Below is a small trained network, with its code and all its weights. Each question gives an input and a class and asks what happens when units are switched off, that is, made to give their printed mean instead of their output.

import numpy as np


def w(rows, s, z=0):
    codes = np.array(rows[::2]) - 128.0
    scale = np.full(codes.shape[1], s)
    scale[-1] = z or s
    return codes * scale


def norm(h):
    return h / np.sqrt((h * h).mean(-1, keepdims=True) + 1e-5)


def f(y):
    return np.maximum(y, 0)


def log_softmax(a):
    a = a - a.max(-1, keepdims=True)
    return a - np.log(np.exp(a).sum(-1, keepdims=True))


def net(x, mask):
    res = np.array(x, float).reshape(1, 5) / 4 @ E
    u = 0
    for l in range(3):
        y = f(norm(res) @ A[l][:, :-1].T + A[l][:, -1])
        res = res + np.where(mask[u : u + 8], y, B[l][:, -1]) @ B[l][:, :-1]
        u += 8
    return log_softmax(norm(res)[-1] @ U[:, :-1].T + U[:, -1])


A, B = {}, {}
E = w([
[148,69,228,137,161],'x0',
[2,22,115,48,140],'x1',
[53,141,133,14,161],'x2',
[16,152,72,195,184],'x3',
[146,92,85,97,229],'x4',
],0.0011)
A[0] = w([
[137,225,203,95,139,76],'L0N1',
[153,168,120,219,140,157],'L0N2',
[91,161,75,178,168,72],'L0N3',
[103,49,70,81,216,126],'L0N4',
[164,47,231,154,161,4],'L0N5',
[137,3,187,137,143,115],'L0N6',
[100,151,107,176,166,31],'L0N7',
[42,156,101,74,67,27],'L0N8',
],0.0035,0.0016)
B[0] = w([
[113,216,116,99,99,180],'L0N1',
[181,114,80,125,145,228],'L0N2',
[106,71,121,133,149,185],'L0N3',
[84,179,149,1,154,253],'L0N4',
[92,113,191,185,25,195],'L0N5',
[57,171,171,149,122,225],'L0N6',
[111,93,122,156,181,153],'L0N7',
[172,61,80,99,50,181],'L0N8',
],0.004,0.002)
A[1] = w([
[94,131,214,178,110,14],'L1N1',
[112,81,121,149,198,81],'L1N2',
[112,143,194,122,239,42],'L1N3',
[152,157,30,61,160,239],'L1N4',
[5,84,115,76,69,116],'L1N5',
[83,133,99,220,54,144],'L1N6',
[219,43,138,147,129,95],'L1N7',
[121,69,55,42,207,10],'L1N8',
],0.0026,0.0012)
B[1] = w([
[130,103,195,149,68,163],'L1N1',
[80,134,86,137,195,148],'L1N2',
[109,86,34,123,56,161],'L1N3',
[90,100,254,148,84,252],'L1N4',
[238,125,83,95,66,240],'L1N5',
[74,124,177,15,174,191],'L1N6',
[151,174,107,72,112,160],'L1N7',
[105,111,208,173,97,193],'L1N8',
],0.0025,0.0021)
A[2] = w([
[196,73,89,118,84,126],'L2N1',
[57,119,59,252,215,38],'L2N2',
[206,54,186,50,137,26],'L2N3',
[167,147,179,12,83,99],'L2N4',
[105,111,80,164,214,55],'L2N5',
[174,127,155,93,134,89],'L2N6',
[42,108,157,80,143,254],'L2N7',
[65,155,33,222,160,46],'L2N8',
],0.0032,0.00094)
B[2] = w([
[161,119,75,146,118,166],'L2N1',
[252,30,164,73,196,165],'L2N2',
[87,140,104,194,151,177],'L2N3',
[54,119,84,185,204,254],'L2N4',
[171,93,149,142,110,153],'L2N5',
[113,156,86,169,157,155],'L2N6',
[241,133,139,152,126,246],'L2N7',
[161,44,182,110,195,154],'L2N8',
],0.0035,0.0028)
U = w([
[215,36,143,131,203,184],'0',
[87,109,245,180,59,211],'1',
[85,223,109,142,98,96],'2',
[91,120,74,188,146,2],'3',
[25,89,139,5,187,177],'4',
[105,204,130,131,214,25],'5',
[103,65,33,89,29,174],'6',
[254,179,88,207,93,127],'7',
],0.0097,0.0025)

Each question gives the input, the list of numbers given to net, and the class t.
The units are the neurons (one row each of A and B). Each row of codes is followed by its name. A weight is (code - 128) times the scale printed after its matrix; where a second scale follows, it is the last column's (A, B and U).
mask holds one flag per neuron, layer by layer. A switched-off neuron (its flag False) gives its mean, the last column of its row in B, instead of its output. The means were averaged over made-up inputs and are rounded, as every weight is.
A unit's drop is (log p(t) with every unit on - log p(t) with that unit switched off) / (log p(t) with every unit on - log p(t) with every unit switched off).
The circuit of an input: a set's keep is (log p(t) with only the set's units on - log p(t) with every unit switched off) / (log p(t) with every unit on - log p(t) with every unit switched off). Starting from the 12 units with the biggest drops (on a tie, the unit counted first), units are removed one at a time, each time the one whose removal leaves the highest keep (on an exact tie, the one counted first), for as long as the keep stays at least 0.8.
units of the circuit, in order: the units of the circuit, biggest drop first
unit that matters most: the unit with the biggest drop
k most important neurons: the k neurons with the biggest drops, biggest first
k most important neurons of layer l: the k neurons of layer l with the biggest drops, biggest first
drop of u: that unit's drop, to one decimal
input [-5,4,-6,8,8], class 0: units of the circuit, in order => (L2N2)
input [-3,-1,7,1,0], class 6: 2 most important neurons of layer 0 => (L0N8, L0N6)
input [-6,8,3,6,-5], class 6: units of the circuit, in order => (L0N8, L1N5)
input [1,6,-2,-8,2], class 1: units of the circuit, in order => (L0N6, L0N5)
input [1,3,7,1,-5], class 6: units of the circuit, in order => (L0N8, L1N5)
input [-3,5,-1,7,-6], class 6: units of the circuit, in order => (L0N8, L1N5)
input [0,3,1,-4,-3], class 6: 3 most important neurons => (L0N8, L1N5, L1N4)
input [-1,-5,3,-7,-6], class 2: 2 most important neurons of layer 2 => (L2N7, L2N2)
input [5,3,5,4,-6], class 6: 4 most important neurons => (L0N8, L1N5, L1N4, L2N7)
input [2,-2,-5,-4,7], class 7: 2 most important neurons => (L0N4, L1N4)
input [5,3,-2,-4,7], class 1: 2 most important neurons => (L0N5, L0N6)
input [3,-6,1,-5,8], class 5: 2 most important neurons of layer 1 => (L1N5, L1N7)
input [3,-2,7,-2,-5], class 2: 2 most important neurons of layer 0 => (L0N1, L0N4)
input [0,-3,7,-8,-7], class 2: unit that matters most => L2N4
input [-1,-7,-7,6,6], class 0: 2 most important neurons of layer 2 => (L2N2, L2N8)
input [0,3,5,1,-5], class 6: drop of L0N8 => 0.2
input [-3,4,-6,4,-4], class 0: drop of L0N4 => 0.6
input [-3,5,8,-6,-7], class 6: drop of L0N8 => 0.2
